Look-ups in named tables: a row name and a column name give one cell, copied from the table.

bigat
         mor  seb  zanamu
dat      4.8  7.4     6.4
mume     4.4  6.2     5.5
mas      5.2  3.7     5.6
rek      4.4  8.8     7.2
ziburen  4.0  7.5     6.1
pever    5.3  2.4     5.5
far      5.6  3.9     4.5

rek, zanamu -> 7.2
far, zanamu -> 4.5
ziburen, mor -> 4.0
mas, zanamu -> 5.6
mume, seb -> 6.2
pever, zanamu -> 5.5
dat, mor -> 4.8
dat, zanamu -> 6.4
ziburen, seb -> 7.5
dat, seb -> 7.4
ziburen, zanamu -> 6.1

lum
|  | mazive | zumosu | dol | gagisoz | devubip | kab | zem | ret | ruvet | deti |
|---|---|---|---|---|---|---|---|---|---|---|
| zir | 72.39 | 86.12 | 73.01 | 39.15 | 90.20 | 58.23 | 42.98 | 88.49 | 78.88 | 42.42 |
| vuk | 52.84 | 47.44 | 46.74 | 31.83 | 80.74 | 75.85 | 65.42 | 51.23 | 73.52 | 95.65 |
| lil | 69.06 | 41.27 | 45.94 | 37.96 | 79.25 | 74.07 | 64.81 | 47.76 | 79.29 | 87.94 |
| vos | 57.61 | 53.67 | 47.12 | 92.27 | 45.18 | 62.47 | 65.96 | 31.53 | 40.92 | 47.41 |
| kipugus | 93.66 | 33.74 | 44.26 | 58.48 | 66.29 | 67.57 | 91.42 | 48.51 | 71.23 | 73.56 |
| pedatek | 58.68 | 58.17 | 61.19 | 73.75 | 63.60 | 50.51 | 72.53 | 57.23 | 58.46 | 60.04 |
| robuzo | 69.94 | 79.45 | 77.40 | 23.55 | 93.15 | 49.48 | 54.61 | 76.95 | 87.62 | 69.61 |
| fik | 59.52 | 74.79 | 72.37 | 64.17 | 59.22 | 45.67 | 56.04 | 66.61 | 58.62 | 51.70 |
| mobigu | 69.86 | 65.01 | 54.70 | 46.87 | 55.87 | 46.05 | 67.44 | 50.34 | 67.96 | 70.40 |
| reb | 66.02 | 51.32 | 46.43 | 65.42 | 47.58 | 58.33 | 63.96 | 46.39 | 52.99 | 54.06 |
| kif | 65.56 | 40.16 | 82.20 | 56.59 | 56.00 | 76.63 | 65.13 | 60.70 | 72.26 | 40.09 |
| fufa | 54.87 | 78.89 | 87.31 | 56.46 | 72.55 | 70.23 | 59.96 | 78.35 | 67.53 | 42.95 |
| fadi | 68.75 | 49.27 | 67.77 | 67.45 | 55.29 | 77.36 | 63.93 | 47.16 | 78.89 | 42.13 |
| fel | 81.24 | 28.83 | 49.17 | 31.61 | 68.49 | 76.60 | 76.77 | 51.80 | 91.56 | 85.81 |

What is the dol of fel in lum?
49.17
What is the gagisoz of vos in lum?
92.27
What is the ruvet of lil in lum?
79.29
What is the ruvet of pedatek in lum?
58.46
What is the deti of fadi in lum?
42.13
What is the devubip of kipugus in lum?
66.29
What is the mazive of reb in lum?
66.02
What is the deti of fufa in lum?
42.95
What is the deti of kipugus in lum?
73.56
What is the gagisoz of fadi in lum?
67.45
What is the kab of robuzo in lum?
49.48

